Below are the code and all the weights of a small trained network. Each question names an input and a class and asks about switching units off, where a switched-off unit gives its printed mean instead of its output.

import numpy as np


def w(rows, s, z=0):
    codes = np.array(rows[::2]) - 128.0
    scale = np.full(codes.shape[1], s)
    scale[-1] = z or s
    return codes * scale


def f(y):
    return np.maximum(y, 0)


def log_softmax(a):
    a = a - a.max(-1, keepdims=True)
    return a - np.log(np.exp(a).sum(-1, keepdims=True))


def net(x, mask):
    res = np.array(x, float).reshape(1, 2) / 4 @ E
    y = f(res @ A[0][:, :-1].T + A[0][:, -1])
    res = res + np.where(mask, y, B[0][:, -1]) @ B[0][:, :-1]
    return log_softmax(res[-1] @ U[:, :-1].T + U[:, -1])


A, B = {}, {}
E = w([
[254,183,236,95,201,215],'x0',
[234,41,135,246,123,253],'x1',
],0.009)
A[0] = w([
[151,77,83,157,140,216,150],'neuron 0',
[104,123,88,166,142,83,243],'neuron 1',
[86,106,59,185,89,93,28],'neuron 2',
[188,78,123,155,114,124,254],'neuron 3',
[95,75,77,101,125,149,230],'neuron 4',
[90,160,111,12,119,127,18],'neuron 5',
[53,86,58,150,123,59,68],'neuron 6',
[103,87,204,209,143,174,30],'neuron 7',
[148,104,118,190,77,165,33],'neuron 8',
[207,102,183,161,183,180,98],'neuron 9',
[194,199,203,63,252,161,138],'neuron 10',
[99,210,200,33,101,76,41],'neuron 11',
[104,233,109,72,52,91,253],'neuron 12',
],0.012,0.0086)
B[0] = w([
[119,121,145,166,203,17,188],'neuron 0',
[115,130,233,113,138,124,191],'neuron 1',
[57,59,143,169,90,183,166],'neuron 2',
[164,206,182,139,242,53,195],'neuron 3',
[78,148,202,110,165,185,179],'neuron 4',
[76,51,21,222,175,78,178],'neuron 5',
[41,50,162,147,66,109,193],'neuron 6',
[68,43,28,249,155,165,157],'neuron 7',
[79,69,3,254,204,82,151],'neuron 8',
[60,141,161,161,113,50,209],'neuron 9',
[36,22,187,102,97,172,250],'neuron 10',
[99,62,87,236,195,76,207],'neuron 11',
[177,201,164,181,238,18,241],'neuron 12',
],0.0093,0.019)
U = w([
[134,121,65,186,159,88,51],'0',
[64,68,179,121,93,160,94],'1',
[148,169,200,103,155,103,223],'2',
[188,156,69,28,82,249,2],'3',
[200,184,58,53,55,226,2],'4',
[155,173,80,72,51,223,2],'5',
[206,154,88,28,33,176,2],'6',
],0.016,0.0086)

Each question gives the input, the list of numbers given to net, and the class t.
The units are the neurons (one row each of A and B). Each row of codes is followed by its name. A weight is (code - 128) times the scale printed after its matrix; where a second scale follows, it is the last column's (A, B and U).
mask holds one flag per neuron, in row order. A switched-off neuron (its flag False) gives its mean, the last column of its row in B, instead of its output. The means were averaged over made-up inputs and are rounded, as every weight is.
A unit's drop is (log p(t) with every unit on - log p(t) with that unit switched off) / (log p(t) with every unit on - log p(t) with every unit switched off).
The circuit of an input: a set's keep is (log p(t) with only the set's units on - log p(t) with every unit switched off) / (log p(t) with every unit on - log p(t) with every unit switched off). Starting from the 12 units with the biggest drops (on a tie, the unit counted first), units are removed one at a time, each time the one whose removal leaves the highest keep (on an exact tie, the one counted first), for as long as the keep stays at least 0.8.
units of the circuit, in order: the units of the circuit, biggest drop first
unit that matters most: the unit with the biggest drop
top k neurons: the k neurons with the biggest drops, biggest first
drop of u: that unit's drop, to one decimal
input [4,2], class 1: units of the circuit, in order	[neuron 12]
input [1,-3], class 2: units of the circuit, in order	[neuron 7; neuron 8]
input [-2,-3], class 2: top 4 neurons	[neuron 10; neuron 7; neuron 8; neuron 1]
input [3,-2], class 2: top 2 neurons	[neuron 6; neuron 2]
input [6,4], class 1: top 3 neurons	[neuron 10; neuron 12; neuron 7]
input [5,0], class 1: top 2 neurons	[neuron 10; neuron 12]
input [-2,3], class 2: top 3 neurons	[neuron 11; neuron 5; neuron 10]
input [-5,-3], class 1: top 3 neurons	[neuron 6; neuron 3; neuron 2]
input [1,3], class 2: top 3 neurons	[neuron 11; neuron 5; neuron 3]
input [3,-1], class 2: top 2 neurons	[neuron 6; neuron 2]
input [-3,-3], class 2: drop of neuron 0	0.0
input [-2,0], class 2: drop of neuron 10	0.4
input [6,-4], class 1: drop of neuron 10	2.1
input [-7,-4], class 1: unit that matters most	neuron 6
